Here is a tiny trained network, its code and every weight. The questions are about switching its units off for an input and a target symbol, where a switched-off unit gives its printed mean instead of its output.

import numpy as np


def w(rows, s, z=0):
    codes = np.array(rows[::2]) - 128.0
    scale = np.full(codes.shape[1], s)
    scale[-1] = z or s
    return codes * scale


def softmax(a):
    e = np.exp(a - a.max(-1, keepdims=True))
    return e / e.sum(-1, keepdims=True)


def log_softmax(a):
    a = a - a.max(-1, keepdims=True)
    return a - np.log(np.exp(a).sum(-1, keepdims=True))


def net(x, mask):
    ids = ['Ξεζθπτ'.index(c) for c in x.split()]
    T = len(ids)
    res = E[ids] + P[:T]
    u = 0
    for l in range(3):
        r = res
        for j in range(3):
            rows = slice(3 * j, 3 * j + 3)
            q, k, v = (r @ M[l][rows].T for M in (Q, K, V))
            z = softmax(np.where(np.tri(T) > 0, q @ k.T / 3**0.5, -1e9)) @ v
            o = O[l][rows]
            res = res + np.where(mask[u + j], z, o[:, -1]) @ o[:, :-1]
        u += 3
    return log_softmax(res[-1] @ U[:, :-1].T + U[:, -1])


Q, K, V, O = {}, {}, {}, {}
E = w([
[14,145,173],'Ξ',
[140,1,112],'ε',
[113,64,50],'ζ',
[176,157,185],'θ',
[89,115,174],'π',
[91,197,245],'τ',
],0.0084)
P = w([
[59,78,241],'0',
[140,185,60],'1',
[42,156,67],'2',
[246,100,220],'3',
[136,94,70],'4',
[31,157,52],'5',
[223,126,247],'6',
[131,116,99],'7',
],0.014)
Q[0] = w([
[122,144,54],'L0H1',
[99,147,181],'L0H1',
[11,242,117],'L0H1',
[149,91,169],'L0H2',
[160,174,36],'L0H2',
[179,75,138],'L0H2',
[156,44,163],'L0H3',
[73,35,254],'L0H3',
[158,187,139],'L0H3',
],0.012)
K[0] = w([
[101,90,92],'L0H1',
[74,199,153],'L0H1',
[82,234,96],'L0H1',
[106,74,154],'L0H2',
[187,185,98],'L0H2',
[137,90,184],'L0H2',
[133,68,180],'L0H3',
[94,65,250],'L0H3',
[140,174,139],'L0H3',
],0.015)
V[0] = w([
[105,133,117],'L0H1',
[187,45,72],'L0H1',
[153,141,178],'L0H1',
[228,67,144],'L0H2',
[85,183,188],'L0H2',
[52,109,114],'L0H2',
[196,93,96],'L0H3',
[17,177,139],'L0H3',
[8,79,63],'L0H3',
],0.011)
O[0] = w([
[142,108,159,108],'L0H1',
[67,207,149,132],'L0H1',
[145,136,32,186],'L0H1',
[211,133,218,90],'L0H2',
[77,217,126,209],'L0H2',
[43,92,109,228],'L0H2',
[152,2,113,31],'L0H3',
[127,237,117,233],'L0H3',
[112,183,65,252],'L0H3',
],0.0065,0.0041)
Q[1] = w([
[113,121,137],'L1H1',
[154,114,48],'L1H1',
[119,83,118],'L1H1',
[142,248,132],'L1H2',
[100,22,126],'L1H2',
[50,116,170],'L1H2',
[63,149,170],'L1H3',
[239,115,131],'L1H3',
[125,89,73],'L1H3',
],0.011)
K[1] = w([
[121,135,125],'L1H1',
[133,96,103],'L1H1',
[115,138,99],'L1H1',
[131,64,61],'L1H2',
[134,116,248],'L1H2',
[60,80,178],'L1H2',
[117,118,75],'L1H3',
[69,145,184],'L1H3',
[196,170,133],'L1H3',
],0.013)
V[1] = w([
[187,113,7],'L1H1',
[120,91,47],'L1H1',
[105,95,229],'L1H1',
[90,126,201],'L1H2',
[152,149,157],'L1H2',
[148,160,97],'L1H2',
[129,122,70],'L1H3',
[172,91,103],'L1H3',
[168,158,116],'L1H3',
],0.012)
O[1] = w([
[35,184,249,28],'L1H1',
[25,92,205,137],'L1H1',
[206,97,37,76],'L1H1',
[99,149,2,174],'L1H2',
[146,224,139,65],'L1H2',
[192,143,222,145],'L1H2',
[48,137,52,170],'L1H3',
[148,190,100,2],'L1H3',
[61,168,185,75],'L1H3',
],0.0064,0.0045)
Q[2] = w([
[167,89,85],'L2H1',
[140,192,136],'L2H1',
[136,114,52],'L2H1',
[113,213,88],'L2H2',
[22,2,151],'L2H2',
[194,40,170],'L2H2',
[153,99,191],'L2H3',
[76,101,45],'L2H3',
[199,55,161],'L2H3',
],0.011)
K[2] = w([
[65,135,169],'L2H1',
[205,165,200],'L2H1',
[85,104,157],'L2H1',
[112,190,148],'L2H2',
[131,51,230],'L2H2',
[148,103,105],'L2H2',
[91,84,72],'L2H3',
[227,163,194],'L2H3',
[133,131,5],'L2H3',
],0.013)
V[2] = w([
[101,193,224],'L2H1',
[28,239,231],'L2H1',
[186,60,175],'L2H1',
[62,36,3],'L2H2',
[225,157,180],'L2H2',
[176,80,112],'L2H2',
[132,99,42],'L2H3',
[155,172,106],'L2H3',
[109,97,33],'L2H3',
],0.0059)
O[2] = w([
[78,108,55,33],'L2H1',
[110,68,3,35],'L2H1',
[8,74,234,75],'L2H1',
[166,177,245,244],'L2H2',
[154,111,35,75],'L2H2',
[203,166,75,145],'L2H2',
[35,86,167,197],'L2H3',
[134,132,98,138],'L2H3',
[26,70,129,205],'L2H3',
],0.0054,0.011)
U = w([
[56,193,57,108],'Ξ',
[186,77,179,54],'ε',
[87,2,117,253],'ζ',
[202,114,97,142],'θ',
[98,188,130,115],'π',
[187,211,76,143],'τ',
],0.0089,0.0047)

Each question gives the input, a string of symbols that net reads in full, and the target symbol t.
The units are the heads (3 rows each of Q, K, V and O). Each row of codes is followed by its name. A weight is (code - 128) times the scale printed after its matrix; where a second scale follows, it is the last column's (O and U).
mask holds one flag per head, layer by layer. A switched-off head (its flag False) gives its mean, the last column of its rows in O, instead of its output. The means were averaged over made-up inputs and are rounded, as every weight is.
A unit's drop is (log p(t) with every unit on - log p(t) with that unit switched off) / (log p(t) with every unit on - log p(t) with every unit switched off).
The circuit of an input: a set's keep is (log p(t) with only the set's units on - log p(t) with every unit switched off) / (log p(t) with every unit on - log p(t) with every unit switched off). Starting from all 9 units, units are removed one at a time, each time the one whose removal leaves the highest keep (on an exact tie, the one counted first), for as long as the keep stays at least 0.8.
circuit, biggest first: the units of the circuit, biggest drop first
unit that matters most: the unit with the biggest drop
heads that matter: for each layer, one digit per head in row order, 1 if its drop is at least 0.15 and else 0, layers parted by /
drop when u is switched off: that unit's drop, to one decimal
input τ ε θ θ θ, target ε: unit that matters most -> L0H2
input ζ τ Ξ τ θ ε π, target ζ: heads that matter -> 001 / 000 / 000
input ε ε Ξ, target π: circuit, biggest first -> L0H3, L2H1, L1H1, L1H2
input π θ ε θ ε ε ε, target π: circuit, biggest first -> L0H3, L0H2
input π ε ζ θ, target π: circuit, biggest first -> L0H2, L0H3
input θ ζ ε Ξ, target θ: circuit, biggest first -> L1H1, L0H3
input Ξ Ξ ζ θ τ ε ε, target Ξ: circuit, biggest first -> L0H3, L0H2, L2H1
input τ ε ζ, target π: circuit, biggest first -> L1H1, L2H1
input ζ ε π π, target ζ: circuit, biggest first -> L0H3, L1H1, L2H1
input θ ε π ε Ξ ε ζ, target θ: heads that matter -> 011 / 101 / 110
input τ τ ε, target π: circuit, biggest first -> L1H1, L0H2, L2H1
input Ξ ε τ ζ ε ε τ, target Ξ: circuit, biggest first -> L0H1, L0H2, L0H3, L2H1
input ζ τ ζ ε ζ ε ε, target ζ: circuit, biggest first -> L0H3, L2H2, L1H1
input Ξ Ξ ζ τ, target Ξ: circuit, biggest first -> L0H2, L2H1
input Ξ ε Ξ ε ε Ξ ζ, target Ξ: heads that matter -> 111 / 100 / 100
input Ξ τ τ Ξ, target Ξ: unit that matters most -> L0H2
input τ ε τ ε ε π ζ, target τ: heads that matter -> 101 / 100 / 000
input ζ τ τ ζ, target ζ: heads that matter -> 111 / 010 / 101
input ε ε ε ζ ε ε ε θ, target ε: heads that matter -> 010 / 011 / 010
input τ τ ε ε ζ ε τ, target τ: unit that matters most -> L1H1
input Ξ ε ζ θ, target Ξ: circuit, biggest first -> L0H2, L0H3, L2H1
input τ τ τ τ, target τ: circuit, biggest first -> L0H3, L1H1
input θ ε ζ ε, target θ: drop when L1H1 is switched off -> 2.0
input τ π τ τ θ ε θ, target τ: drop when L1H2 is switched off -> 0.0
input τ ε ε ε ε ε ζ, target τ: drop when L0H2 is switched off -> 0.1
